Each row is followed by its class number.
[ 11  -6  31 -28 -11 -20  15 -29   7  -7 -11  24 -24  -6  -6 -15  -4   7
   4  35   9 -30   7 -11  21 -42  -4  -2 -56   3 -18  24   3  18  25  38] | 5
[ 10   2  24 -29  19   1 -47  -8  45  16 -23 -28   5  14  19 -39 -18 -37
  17  -3   4 -14   7  -5 -59 -30  -7  27  -2 -27 -22  18 -29  12   4  -8] | 7
[  0 -42  17  -5  65  34   7 -40  -1  -3  -4  12  12  27  -1 -53  47 -31
  27 -34 -34 -35 -43 -73 -20 -25  -1 -18 -27  26  12  36 -17  20 -25  17] | 7
[-17 -44 -37  -4   5  14  37 -20 -54 -34   6   2 -23 -41 -35  10  32 -14
  12 -10 -38 -33   8 -41  27  18  13 -16 -38  16   5  40   3 -13 -34   4] | 0
[ 17  29  48 -19  11 -21 -38 -16  51  29  11 -12 -11  -5 -14 -24  11 -26
  32  29  12 -44   8 -38 -14 -42  11 -32  10   5  -9  41  23  46 -20 -34] | 9
[ -4 -16 -62  28  -6  28  24  17  30 -44 -55  -3  -5  31   9  13 -26  20
  10  26   4  40   1  35 -12   4  16  -4  18 -23 -22   5  -7 -48  42   3] | 6
[ 38 -28   7 -37 -15  35 -29   0   6  14 -38   1 -17 -27   3 -29 -40 -23
   7  37 -11 -23  15 -53  -3 -16 -12   8 -32   0 -13  34 -21   2  32   2] | 2
[-23   6 -13 -38  40  -9   5 -20  11  43  -8  25  21  29  21  14  17  26
  -6   0  61  20   9   8  -3 -22 -21 -26 -14  -4 -53 -34  44   4 -32   9] | 4
[ 17  -5  26 -54  15  10 -11 -17  15  21  -4 -35  27  28  15  16 -18  23
  34  19  52  37  16  -7 -51 -21 -28 -27  25 -10 -44 -18  -1   9 -42  -2] | 8
[  6  40 -11  24 -26 -16  10 -26 -19  17   0  29  17  40 -25  41  19  -1
 -27 -10   0  -6   9  -9  47  11 -22  10 -24  27 -25 -23  30   7  60  23] | 4
[-38  53  32 -46  -2 -48 -17  -5   9 -41  36 -48  13  38 -20   9 -50 -31
  20   0   2   7 -41 -26  -4   2 -10  17  -7 -12 -12  20  36  -1  16 -22] | 6
[-10  37   6 -11  49  11 -23  26  25  -6 -10  18 -35 -40  -8 -17  -9  -6
  -6  21 -13 -36  18  21  22  29 -10  16  -1 -19  56  38 -14  38 -39  -6] | 0
[  8 -32   1 -36  -6 -16  29 -55  20 -15  -7  -9 -15   5  22  13   7 -17
  20  29  55 -21  16 -25 -33 -69 -22 -16  15   1 -87   8  50  24  29   9] | 3
[-23 -23  13 -66   0 -24  14 -12 -32  -1  29 -42   0 -40  -1  36  17  -8
  39 -10  50  -8   0 -37 -42 -20 -46 -19  31 -19 -61  23  12  23 -78 -21] | 3
[-22 -21  25 -36  17  11 -47  15   0  32  24 -19  12 -19 -24 -24 -13   6
  -1 -35  23 -12 -26 -47 -45  24   4  -1  17   6  36  11 -16   7 -38 -19] | 7
[-19 -24 -35  11   1   8  24  11 -38 -20 -20  58  12  10  19 -19  -3  25
 -29 -32  25  -8  -1   8  32  29  -8 -17 -14 -15  12 -10  17 -12 -10  31] | 4
[  8   4 -26  -1 -45  -3  14 -19 -28 -15  -6 -28   7  27 -12  41  -6  -6
  -3  11   5 -34 -16  -8 -20   8 -15  20   1  17 -50   6  11   7  17   0] | 9
[ -7  33  54 -64  48 -14 -28 -21  18  25  -1   0  27 -14  -9 -36 -39  -6
  16  14   7 -19 -41 -33 -11  -1  -2   7  15   2 -28  31  17  26 -64 -21] | 4
[-14  73 -11  25 -46 -35   6  22 -15 -10  18  32  26  66 -18  39 -52  71
 -42   7  27  -5   8  10  48  50   9  43  17  12 -34 -24  19   5  10 -28] | 4
[-29 -24  19 -49  58  53  -5   3  13 -39 -12  -4  26  -4   4   8  -9  23
  38   9  33  41 -42 -23 -85 -38 -16 -41  56  -8 -61  45  14 -19 -59 -12] | 8
[-56  33   1  12  30 -15  15  16  10 -85  12  56   6  39  -5 -37 -11   5
 -11 -21 -12 -13 -59  -8  16  29  30  20 -32   9  27  24  49 -10  -1 -11] | 1
[-10  14  -8  24  29 -17  -8  23  38  36  -2  15   9  34  15 -51 -11  41
 -12 -23  29 -13  38 -16  -8   1  31   8  42 -24 -34  11 -29   3 -27 -24] | 7
[-10  67 -21  16 -11 -40  20  11  30   4   2  30   8  92   3   1 -19  34
 -20  14  -4 -42 -50   8  53  15  21  36   1  15 -10 -24  27  35  15  -1] | 9
[-29 -26 -17 -22 -43  -6  -4  30  15  36 -15  -6  29  46  -7  33   1  45
  -9 -28  -1  39 -27 -18 -41  24  26  14 -19   4 -44   3 -12 -61  18  22] | 5
[ -3   2  -5 -10 -15 -23  -3 -12  -5  26  12 -13  22  80  26  -1   5   0
  -2 -33 -25 -12  20 -31   8  21  11   5 -20  10 -22  -7 -12   5 -19  -2] | 3
[  8 -37 -23  18 -15  27  23   3 -10 -34 -27  35 -22  10 -49   4   4  45
  10  35  19 -11  -5 -10 -18 -23  12 -36 -17   7  30  -2 -31  -5  52  24] | 7
[-36  25   3 -26  13  22   3 -10   4 -44 -21  24  24  43 -15   8   1 -25
   6  26   9  14 -14 -43 -17   3 -36 -12 -32 -10 -15  43   4 -20  37  15] | 2
[ 18 -29 -31  10  16   5   2  -6   3  35 -36   9   6  40  47   4  42  22
  16 -15  -3  -7  17  40  -1   2   6 -44  32  -4   2   9 -13  12 -58  18] | 4
[ 28  33  42 -23  35  10 -17  10  -6  -5  19   3   6   8  48  31  -1 -10
  15  17  48   2   6  21 -46 -10 -43 -10   6 -24  -8   0   1  50 -10   9] | 2
[-34  26  -1  47 -29 -14  27  -9 -11 -99  33  23  11 102   6 -28 -43  42
 -15  -9  -1  -4 -25   2  55  29  20  13 -22 -25  17 -54  -1 -10  19  10] | 8
[-18  -2   0 -53  45 -10   4   2 -25  27  16 -26  -3 -61   0  23  20 -18
   9 -15  13 -21   2 -26 -29  -8 -27 -18  33  10 -20  50  25  19 -48 -17] | 0
[  3   7 -14  18 -13 -29  19 -24  22  26  -1   9  24 114   2  -5  18  22
  -6 -39 -30   3 -39  38  28  33  37  50   2  17  26 -53 -31   7  -9  41] | 7
[  8  28   6  33  15 -13 -12  23  -2  -7  27  13  -9  26   4  38  -5   7
 -14 -19  24 -10  16  42   4  24   1  41 -19 -14 -11 -31   8  12  -4  12] | 2
[ 31   9 -36 -16 -28   4  -8   1  44  49 -79   7  22  19  -8  40 -16  -6
  18  17 -16  51   6  39  24 -29   4  12   4  13 -38  -6   9 -32  42 -10] | 4
[  5   6  16  15   9  19 -11 -26  12   2   6 -15  14  77  40 -19   7  31
   1  11 -16 -22  -3  -6 -35   5  17 -30  18   0  -5  -4 -57  13 -25  -4] | 3
[-37  11  -8 -16   9  -9  -8 -17  -7 -41  25 -25   3  25 -30   7  -2 -31
  19 -16 -24  17   0 -32   3  -8   0 -12 -51 -11 -23 -25  18 -25   9 -31] | 0
[ 27 -18   1   0   3  21   4  13  14  -9 -51   4  26   3   6 -16 -24   9
  -9   3  32  32  10  16 -69   9  -4   3 -16  16  23 -10  -3 -42  53  -2] | 1
[-13 -29 -37  -3 -26  25 -45  31  15  31 -21 -12  -9 -29  -8  11  20 -13
 -23 -10   0   4  -2 -10 -74 -12   8 -10  24   2 -37   5  21 -32  36 -17] | 9
[ -4 -21   2   1 -21 -30  22  -7 -12  -4  -1 -20  -8  24 -22   2  28  15
  11  13 -28   9  14 -33 -30 -20   6 -23 -16   0 -34   5 -15 -19  42  14] | 5
[-19 -16  -3 -32  17  10  15  21 -50 -23   1 -12  10 -45 -15  12 -17  16
   9  -2  10 -18 -37 -38  -4  -2 -26   3   3  20  19  28  12   1 -49 -34] | 8
[ 12 -20 -36  10  -7   3   4   2  36 -12 -48 -16 -18  -4  -5  28  14 -15
  20  13  11  26  46  30 -39 -14   5 -12  13   8 -26  40  25 -29  53   2] | 1
[  1  44  25   3  20  -9 -38  18  28  22  14 -38  11   7  43 -18 -60  21
 -11  14  20 -24  -7  19 -18   2  24  25  37 -28 -27  11 -35  -2 -22 -46] | 2
[ 27 -57  -6   2 -12  32  18  -1  30  44 -18  24  -4  20  39 -25   3  28
 -36   1  -4  31  36 -20 -36  12  40   9 -12   5  -3 -31 -17 -23  58  42] | 3
[  8 -64 -24 -18  -1  56  -5   3  -1  17 -28   9   1   2  31   9  25  33
  14 -23 -10 -14 -48  -7 -42 -17   2 -15  54  16 -45  21 -32  -1 -74   3] | 3
[-24   5  -9 -15  -5  26 -11   1 -18   1  -7   5  23 -22   8  -7 -10  23
 -13   2   5  23 -26  22 -27  14  20 -18  14 -24 -11 -13 -24 -40 -22  10] | 8
[-14 -57 -13  -7  13  29  -2  -7 -10  14  -9  10  -7 -14  19 -25  56  -1
  11 -52  -6 -17 -34 -23   5 -23 -11 -26   6  11   6  27 -11 -16 -79   5] | 6
[ 13  39  13   1 -24   7 -25 -32   9 -33  -5  11  -2  34 -40   7 -16   4
  24  33 -19 -42  -4 -45  44 -11 -10  15  16  34 -48  35  13  38 -38 -35] | 8
[ 36  31 -17   5 -34 -13  -9 -42  32  20 -13   6  -5  88 -19  20 -31  -4
  -8  10 -30 -15  33  26  86  36  27  33 -53  34  19 -43   7  19  35  29] | 0
[-18  44 -21   4 -27 -31 -18  14  19  32   2  11  55  88  16  60 -21   1
 -10 -51 -23  21 -42  53  47  27  64  49  -3  38 -21   6  27 -44 -23 -21] | 2
[ 31   5   6 -26  14  12 -30 -19 -11  26 -28 -10  30  44  23  15  -3 -31
   7  13  -7 -17  15  16 -33  41  -3  -9 -17  20  30  27 -15  15 -19  23] | 2
[ 32  -1  -9  22  -1  41  29 -14  34 -17  -8 -13 -17  28  40  27   8   5
  31  22 -20  25  32  -8   6 -32   7 -32   6 -22 -37  22 -26   3  69  17] | 0
[-53   5   2 -42  12  11 -12  25  46  49 -29  11  54  40  28  22  15  11
 -11 -53  24  47 -49 -12 -35  -9 -22  25  -5 -13 -48  24  10 -56  -4  12] | 4
[ -4 -13 -10 -28  24  22   1   1  19  -1 -22   0   1 -44  -3   9 -20  -6
   2   0  14  -6 -32   9 -16  -8   5  14   9  11   2  14  19 -13  -5 -13] | 0
[-57  24  39 -35  14 -61  -1  12  -2 -15  64  -3  22  58  -7  23  -1  28
  12 -43  10   1 -75 -19 -18  -6  24  -1 -21  -1 -40  -3  46  -1 -26   4] | 5
[ 24 -31  13  10 -38  38  -9   6  20  16 -25  20   5  14  -1  31  23  19
 -21   9  22  20  38  -8 -60  -2  -7   8 -19  23  15  -6 -22 -20  46   8] | 3
[  1 -40  -4 -13 -23  22 -24 -51 -12 -18 -13  46  -7  68  34 -49  51 -28
 -19   5 -15 -57   9 -40   2  12 -13 -25 -25  30  28  24  10  30 -22  34] | 2
[ 42 -21 -29  27 -16  44  31  -5  17  19 -37  25 -14   0 -19  21  19  51
   0  28 -13   5 -10 -11  21 -41   8 -20  21  46  -3 -20 -21  -9  44 -14] | 0
[-35 -15  -5  -1  15 -13  21   3  -7  18  54 -16  25  42  19  -2  20  12
 -20 -60  31  21 -31 -37 -46  18  10  -8  10 -20 -58 -49  36 -18   9  25] | 9
[  7  15   2  -3 -13  26  -3   8  45  26 -23  11  30  49  34  -7 -48  67
 -20  24  30  22 -31  -4 -25 -25  31  -6  27   1 -43 -19 -11 -33  56   7] | 8
[-15  17 -17   0 -13 -57  12  34   0  -5  15  12   7  65 -19  44   8  22
   6 -25 -25   1 -55 -17   5  14  14  27   0  29 -33 -17  57  15  26  -2] | 5
[-57 -27  -6 -26  12  22  10   0  -7  35 -20   3  53   5  37   9  41  18
  -6 -58   8  41 -45  50 -11  37   9 -14   6 -23  36  25 -42 -65 -92  30] | 4
[-29 -10  34 -51   5 -35   1  -7   2  -9  12 -26  33  43  25 -29 -27  -2
  15 -24  31   1  -6 -12 -43  10  -5 -26  16 -33   9  11 -15  -7 -37   7] | 3
[-16   7  -4  -1  37  20 -16   8   6 -46 -17  28 -44 -34  23  -8  26  15
  16  49  54 -35  31  42 -33 -40 -35 -56   6 -58  -3  22  -6  35 -39  21] | 8
[-10   3  28 -39  17  22 -28  23  -2  13  25 -13  -2 -45 -15  63  18  -8
  14  -6  58  33  24  -7 -76 -24 -37 -10  20  -5 -13  34   9  20   8  -7] | 7
[ 51  10   4  19 -24   9 -19  -8 -27  17   6 -44   3 -11 -10  40 -12 -10
 -15   7 -26   2  10   2 -40  17  -8  22  43  30 -15 -27   3  14  59  -1] | 8
[-33  43  10  13  -4 -38  39 -19 -16 -38  44   6  17  71 -11  42 -21  54
   0   3  54 -29 -14   8  30  20   6  -2 -12  -3 -17 -20   2  15 -27   1] | 3
[-38 -23 -37 -45 -33   3   7  30  22  27 -33  24   8 -11 -53  50   4  31
   1  24  21  46   7 -45 -42 -15  23 -32   4  17 -42  35  26 -58  47  -9] | 3
[-23 -54 -10 -13  12  39  -3  -3  14 -28  -4  -9 -23 -39 -16 -16 -17  11
   3  -9  41  12 -22   8 -38 -25  -7  12  20 -32 -17 -14 -19 -18   2  15] | 7
[ 18 -25 -30 -14 -22  13   1  -4   1  36 -33  -2  -3  -3 -17  -7 -23  32
 -18  26  14  32  30 -17 -30 -35  19 -45  26  14 -55  -3  -1 -50  65   9] | 6
[  1  29  -3 -23 -15 -18  -7   3  -3  -4  14  -5  27 107  18  18 -43   3
 -18 -14 -30  -4 -64  -9  16  37   2  62  -8  31  -7 -35  21  14  26  10] | 2
[-46 -16  -6 -30   4   2 -48  14 -16  11  37 -10 -22 -39   8  41  57 -19
  16 -33  37 -31  10 -16 -48 -41 -14 -45  13  -9 -21  69  20  23 -39 -17] | 7
[ -4  -7  -7 -60  16   7 -14 -14  21  53 -11  -7   5 -15 -23 103  53 -21
  23   7  36  58  37  -3 -52 -18 -38  13   2  24 -95  19  73   6 -23   4] | 4
[   0  -27   19  -16   24   50  -31    9   11    9   -5    8  -33 -105
  -16   -8    3    7    3   -2  -17   -1  -44   -1  -25  -19    0   19
   46   -9  -65   33  -15    4  -47    2] | 5
